Below is a small trained network, with its code and all its weights. Each question gives an input and a target symbol and asks what happens when units are switched off, that is, made to give their printed mean instead of their output.

import numpy as np


def w(rows, s, z=0):
    codes = np.array(rows[::2]) - 128.0
    scale = np.full(codes.shape[1], s)
    scale[-1] = z or s
    return codes * scale


def f(y):
    return np.maximum(y, 0)


def softmax(a):
    e = np.exp(a - a.max(-1, keepdims=True))
    return e / e.sum(-1, keepdims=True)


def log_softmax(a):
    a = a - a.max(-1, keepdims=True)
    return a - np.log(np.exp(a).sum(-1, keepdims=True))


def net(x, mask):
    ids = ['αθμξτφψ'.index(c) for c in x.split()]
    T = len(ids)
    res = E[ids] + P[:T]
    u = 0
    for l in range(2):
        r = res
        for j in range(2):
            rows = slice(3 * j, 3 * j + 3)
            q, k, v = (r @ M[l][rows].T for M in (Q, K, V))
            z = softmax(np.where(np.tri(T) > 0, q @ k.T / 3**0.5, -1e9)) @ v
            o = O[l][rows]
            res = res + np.where(mask[u + j], z, o[:, -1]) @ o[:, :-1]
        u += 2
        y = f(res @ A[l][:, :-1].T + A[l][:, -1])
        res = res + np.where(mask[u : u + 12], y, B[l][:, -1]) @ B[l][:, :-1]
        u += 12
    return log_softmax(res[-1] @ U[:, :-1].T + U[:, -1])


Q, K, V, O, A, B = {}, {}, {}, {}, {}, {}
E = w([
[119,99,23],'α',
[89,235,158],'θ',
[201,150,175],'μ',
[80,248,177],'ξ',
[115,174,154],'τ',
[162,157,129],'φ',
[184,159,208],'ψ',
],0.017)
P = w([
[117,56,150],'0',
[115,97,145],'1',
[122,124,148],'2',
[130,144,145],'3',
[137,162,143],'4',
[148,176,138],'5',
[156,189,136],'6',
[167,203,129],'7',
[175,215,124],'8',
[189,221,119],'9',
[200,232,108],'10',
[215,240,103],'11',
[218,249,103],'12',
],0.015)
Q[0] = w([
[128,200,141],'0.h1',
[121,90,41],'0.h1',
[173,96,132],'0.h1',
[62,102,169],'0.h2',
[127,5,50],'0.h2',
[93,156,89],'0.h2',
],0.014)
K[0] = w([
[191,208,120],'0.h1',
[43,8,65],'0.h1',
[133,158,84],'0.h1',
[157,117,167],'0.h2',
[2,10,225],'0.h2',
[244,96,103],'0.h2',
],0.0099)
V[0] = w([
[87,195,130],'0.h1',
[105,107,171],'0.h1',
[146,110,19],'0.h1',
[191,165,254],'0.h2',
[59,117,176],'0.h2',
[104,187,113],'0.h2',
],0.0074)
O[0] = w([
[211,33,166,223],'0.h1',
[94,94,99,111],'0.h1',
[122,204,225,40],'0.h1',
[67,70,255,255],'0.h2',
[132,31,149,99],'0.h2',
[132,132,157,198],'0.h2',
],0.0056,0.0068)
A[0] = w([
[34,129,109,51],'0.n1',
[83,145,35,135],'0.n2',
[48,159,143,24],'0.n3',
[66,203,86,238],'0.n4',
[203,84,124,66],'0.n5',
[192,140,68,13],'0.n6',
[87,53,119,107],'0.n7',
[23,84,77,52],'0.n8',
[1,115,130,1],'0.n9',
[97,90,13,162],'0.n10',
[134,81,36,12],'0.n11',
[107,35,36,97],'0.n12',
],0.0097,0.0053)
B[0] = w([
[78,112,138,130],'0.n1',
[161,134,228,158],'0.n2',
[87,73,156,135],'0.n3',
[156,113,183,253],'0.n4',
[145,124,80,150],'0.n5',
[97,125,159,153],'0.n6',
[61,159,165,140],'0.n7',
[154,100,118,133],'0.n8',
[54,125,119,135],'0.n9',
[101,84,212,157],'0.n10',
[3,107,25,133],'0.n11',
[103,47,147,137],'0.n12',
],0.0068,0.0057)
Q[1] = w([
[134,124,153],'1.h1',
[55,115,9],'1.h1',
[241,2,180],'1.h1',
[135,119,162],'1.h2',
[143,167,198],'1.h2',
[50,142,95],'1.h2',
],0.0097)
K[1] = w([
[122,153,112],'1.h1',
[58,67,72],'1.h1',
[97,253,155],'1.h1',
[174,113,176],'1.h2',
[156,161,118],'1.h2',
[102,118,112],'1.h2',
],0.014)
V[1] = w([
[248,41,99],'1.h1',
[135,105,123],'1.h1',
[79,201,83],'1.h1',
[158,21,103],'1.h2',
[38,90,72],'1.h2',
[125,78,116],'1.h2',
],0.011)
O[1] = w([
[254,38,196,92],'1.h1',
[157,124,143,112],'1.h1',
[48,185,191,83],'1.h1',
[146,146,135,75],'1.h2',
[191,179,125,11],'1.h2',
[166,130,112,96],'1.h2',
],0.0093,0.011)
A[1] = w([
[129,215,123,20],'1.n1',
[71,54,141,66],'1.n2',
[71,69,86,30],'1.n3',
[122,100,111,102],'1.n4',
[109,177,246,58],'1.n5',
[98,61,41,157],'1.n6',
[124,99,142,124],'1.n7',
[196,144,153,123],'1.n8',
[151,94,30,237],'1.n9',
[209,151,84,3],'1.n10',
[175,147,7,157],'1.n11',
[83,61,115,92],'1.n12',
],0.013,0.0039)
B[1] = w([
[165,109,126,151],'1.n1',
[126,168,254,163],'1.n2',
[215,99,222,137],'1.n3',
[140,103,112,131],'1.n4',
[176,72,46,255],'1.n5',
[153,224,213,140],'1.n6',
[144,121,145,148],'1.n7',
[65,163,47,158],'1.n8',
[137,233,170,142],'1.n9',
[143,127,224,132],'1.n10',
[48,197,147,132],'1.n11',
[136,157,162,145],'1.n12',
],0.0075,0.0099)
U = w([
[130,163,176,166],'α',
[79,77,62,242],'θ',
[130,114,116,87],'μ',
[2,95,125,77],'ξ',
[27,138,128,96],'τ',
[200,227,47,107],'φ',
[120,58,167,3],'ψ',
],0.01,0.0063)

Each question gives the input, a string of symbols that net reads in full, and the target symbol t.
The units are the heads (3 rows each of Q, K, V and O) and the neurons (one row each of A and B). Each row of codes is followed by its name. A weight is (code - 128) times the scale printed after its matrix; where a second scale follows, it is the last column's (O, A, B and U).
mask holds one flag per unit, layer by layer, with each layer's heads first. A switched-off unit (its flag False) gives its mean, the last column of its rows in O or B, instead of its output. The means were averaged over made-up inputs and are rounded, as every weight is.
A unit's drop is (log p(t) with every unit on - log p(t) with that unit switched off) / (log p(t) with every unit on - log p(t) with every unit switched off).
The circuit of an input: a set's keep is (log p(t) with only the set's units on - log p(t) with every unit switched off) / (log p(t) with every unit on - log p(t) with every unit switched off). Starting from the 12 units with the biggest drops (on a tie, the unit counted first), units are removed one at a time, each time the one whose removal leaves the highest keep (on an exact tie, the one counted first), for as long as the keep stays at least 0.8.
units of the circuit, in order: the units of the circuit, biggest drop first
unit that matters most: the unit with the biggest drop
top k neurons: the k neurons with the biggest drops, biggest first
which heads matter: for each layer, one digit per head in row order, 1 if its drop is at least 0.15 and else 0, layers parted by /
drop when u is switched off: that unit's drop, to one decimal
input φ τ ξ φ ξ ξ α τ, target φ: unit that matters most	0.h2
input α ψ θ α φ, target φ: units of the circuit, in order	(0.h2, 1.h2)
input ξ τ α τ α ξ, target φ: which heads matter	11 / 01
input μ ψ μ τ φ μ α, target α: which heads matter	00 / 00
input φ ξ τ φ ψ ψ ξ τ θ α θ φ τ, target θ: which heads matter	00 / 01
input ψ φ ψ ξ τ ψ α ξ, target φ: which heads matter	11 / 00
input ξ ψ φ, target α: top 2 neurons	(1.n5, 1.n9)
input τ α τ, target φ: units of the circuit, in order	(1.h2, 0.h2)
input ξ α τ μ τ α τ θ α μ μ μ, target θ: top 3 neurons	(1.n8, 1.n5, 0.n4)
input ξ φ θ ψ α φ ψ, target θ: top 2 neurons	(1.n8, 1.n2)
input θ θ ψ α α ξ τ μ τ ξ α θ ψ, target θ: which heads matter	00 / 01
input ψ μ τ, target α: which heads matter	01 / 10
input ψ ψ φ, target α: which heads matter	00 / 10
input φ ξ ψ τ ξ α θ, target φ: units of the circuit, in order	(0.h2)
input α ψ α μ, target φ: top 3 neurons	(1.n8, 0.n4, 1.n9)
input τ μ θ ψ ξ τ φ τ α μ μ θ θ, target θ: drop when 1.n2 is switched off	-0.1
input φ ξ ψ ψ α α τ ξ τ τ τ τ φ, target θ: drop when 1.h2 is switched off	1.1
input α α φ φ ξ θ θ μ θ θ, target θ: drop when 1.n5 is switched off	0.6
input ξ ψ τ τ ξ ξ α θ ξ, target θ: drop when 1.n5 is switched off	0.7
input ξ τ ξ μ α ξ, target θ: unit that matters most	0.n4
